Below are the code and all the weights of a small trained network. Each question names an input and a target symbol and asks about switching units off, where a switched-off unit gives its printed mean instead of its output.

import numpy as np


def w(rows, s, z=0):
    codes = np.array(rows[::2]) - 128.0
    scale = np.full(codes.shape[1], s)
    scale[-1] = z or s
    return codes * scale


def norm(h):
    return h / np.sqrt((h * h).mean(-1, keepdims=True) + 1e-5)


def f(y):
    return np.maximum(y, 0)


def softmax(a):
    e = np.exp(a - a.max(-1, keepdims=True))
    return e / e.sum(-1, keepdims=True)


def log_softmax(a):
    a = a - a.max(-1, keepdims=True)
    return a - np.log(np.exp(a).sum(-1, keepdims=True))


def net(x, mask):
    ids = ['αβγδεζλμξπτφψω'.index(c) for c in x.split()]
    T = len(ids)
    res = E[ids] + P[:T]
    q, k, v = (norm(res) @ M[0].T for M in (Q, K, V))
    z = softmax(np.where(np.tri(T) > 0, q @ k.T / 2**0.5, -1e9)) @ v
    res = res + np.where(mask[0], z, O[0][:, -1]) @ O[0][:, :-1]
    y = f(norm(res) @ A[0][:, :-1].T + A[0][:, -1])
    res = res + np.where(mask[1:13], y, B[0][:, -1]) @ B[0][:, :-1]
    return log_softmax(norm(res)[-1] @ U[:, :-1].T + U[:, -1])


Q, K, V, O, A, B = {}, {}, {}, {}, {}, {}
E = w([
[41,201,171,119],'α',
[94,41,121,105],'β',
[138,6,96,103],'γ',
[109,161,96,37],'δ',
[110,184,110,164],'ε',
[106,117,198,145],'ζ',
[194,145,27,149],'λ',
[193,171,96,150],'μ',
[156,191,170,166],'ξ',
[181,108,152,96],'π',
[93,195,191,136],'τ',
[72,84,208,114],'φ',
[140,106,92,135],'ψ',
[139,190,117,151],'ω',
],0.017)
P = w([
[153,174,155,105],'0',
[1,118,58,203],'1',
[165,187,139,81],'2',
[68,80,78,239],'3',
[161,191,129,80],'4',
[77,69,153,248],'5',
[159,198,130,77],'6',
],0.0085)
Q[0] = w([
[244,202,221,2],'head 1',
[87,207,134,73],'head 1',
],0.0063)
K[0] = w([
[50,176,38,2],'head 1',
[25,97,60,147],'head 1',
],0.0056)
V[0] = w([
[50,134,87,196],'head 1',
[117,163,93,3],'head 1',
],0.0052)
O[0] = w([
[60,119,134,148,213],'head 1',
[26,221,10,2,5],'head 1',
],0.0078,0.00022)
A[0] = w([
[96,87,134,134,113],'neuron 1',
[184,111,84,114,58],'neuron 2',
[118,133,91,183,154],'neuron 3',
[62,116,82,194,146],'neuron 4',
[98,138,164,177,108],'neuron 5',
[99,80,97,205,166],'neuron 6',
[126,87,147,54,35],'neuron 7',
[38,103,88,254,252],'neuron 8',
[152,105,141,128,123],'neuron 9',
[98,115,97,93,50],'neuron 10',
[136,160,98,124,178],'neuron 11',
[108,122,98,111,5],'neuron 12',
],0.017,0.0036)
B[0] = w([
[109,144,59,166,159],'neuron 1',
[163,96,188,142,156],'neuron 2',
[71,119,94,90,170],'neuron 3',
[104,70,176,208,190],'neuron 4',
[135,43,105,141,182],'neuron 5',
[110,130,140,185,196],'neuron 6',
[85,152,82,99,161],'neuron 7',
[108,81,116,255,250],'neuron 8',
[89,127,145,91,147],'neuron 9',
[188,115,112,193,137],'neuron 10',
[81,105,123,157,166],'neuron 11',
[146,113,166,151,131],'neuron 12',
],0.01,0.012)
U = w([
[185,127,171,41,253],'α',
[89,108,96,215,169],'β',
[142,50,249,115,23],'γ',
[209,187,133,157,120],'δ',
[106,238,82,151,107],'ε',
[184,65,158,162,152],'ζ',
[195,125,51,132,86],'λ',
[115,124,36,100,99],'μ',
[148,38,77,79,55],'ξ',
[115,179,64,90,243],'π',
[163,183,189,158,85],'τ',
[28,79,147,57,71],'φ',
[85,166,155,126,70],'ψ',
[98,197,245,137,52],'ω',
],0.012,0.0044)

Each question gives the input, a string of symbols that net reads in full, and the target symbol t.
The units are the heads (2 rows each of Q, K, V and O) and the neurons (one row each of A and B). Each row of codes is followed by its name. A weight is (code - 128) times the scale printed after its matrix; where a second scale follows, it is the last column's (O, A, B and U).
mask holds one flag per unit, heads first, then neurons. A switched-off unit (its flag False) gives its mean, the last column of its rows in O or B, instead of its output. The means were averaged over made-up inputs and are rounded, as every weight is.
A unit's drop is (log p(t) with every unit on - log p(t) with that unit switched off) / (log p(t) with every unit on - log p(t) with every unit switched off).
The circuit of an input: a set's keep is (log p(t) with only the set's units on - log p(t) with every unit switched off) / (log p(t) with every unit on - log p(t) with every unit switched off). Starting from the 12 units with the biggest drops (on a tie, the unit counted first), units are removed one at a time, each time the one whose removal leaves the highest keep (on an exact tie, the one counted first), for as long as the keep stays at least 0.8.
units of the circuit, in order: the units of the circuit, biggest drop first
k most important neurons: the k neurons with the biggest drops, biggest first
drop of u: that unit's drop, to one decimal
input ζ β γ, target ξ: 3 most important neurons	neuron 8; neuron 7; neuron 4
input μ ζ τ μ ψ, target ζ: units of the circuit, in order	neuron 2; neuron 8
input π τ ω ω β ε μ, target δ: 2 most important neurons	neuron 8; neuron 2
input π β π α μ π, target γ: 4 most important neurons	neuron 8; neuron 9; neuron 5; neuron 4
input ε ζ τ π π τ ζ, target γ: 2 most important neurons	neuron 8; neuron 5
input π φ γ, target ξ: 3 most important neurons	neuron 8; neuron 7; neuron 2
input λ ε ε φ φ ζ μ, target δ: 3 most important neurons	neuron 8; neuron 4; neuron 2
input ε ψ λ π φ, target φ: 2 most important neurons	neuron 8; neuron 4
input π π τ, target ω: 2 most important neurons	neuron 8; neuron 4
input π π π, target α: 2 most important neurons	neuron 8; neuron 4
input μ ξ ω, target ε: drop of neuron 2	0.1
input π τ ζ φ φ, target φ: drop of neuron 4	0.2
input ε ω π π ζ, target γ: drop of neuron 5	0.1
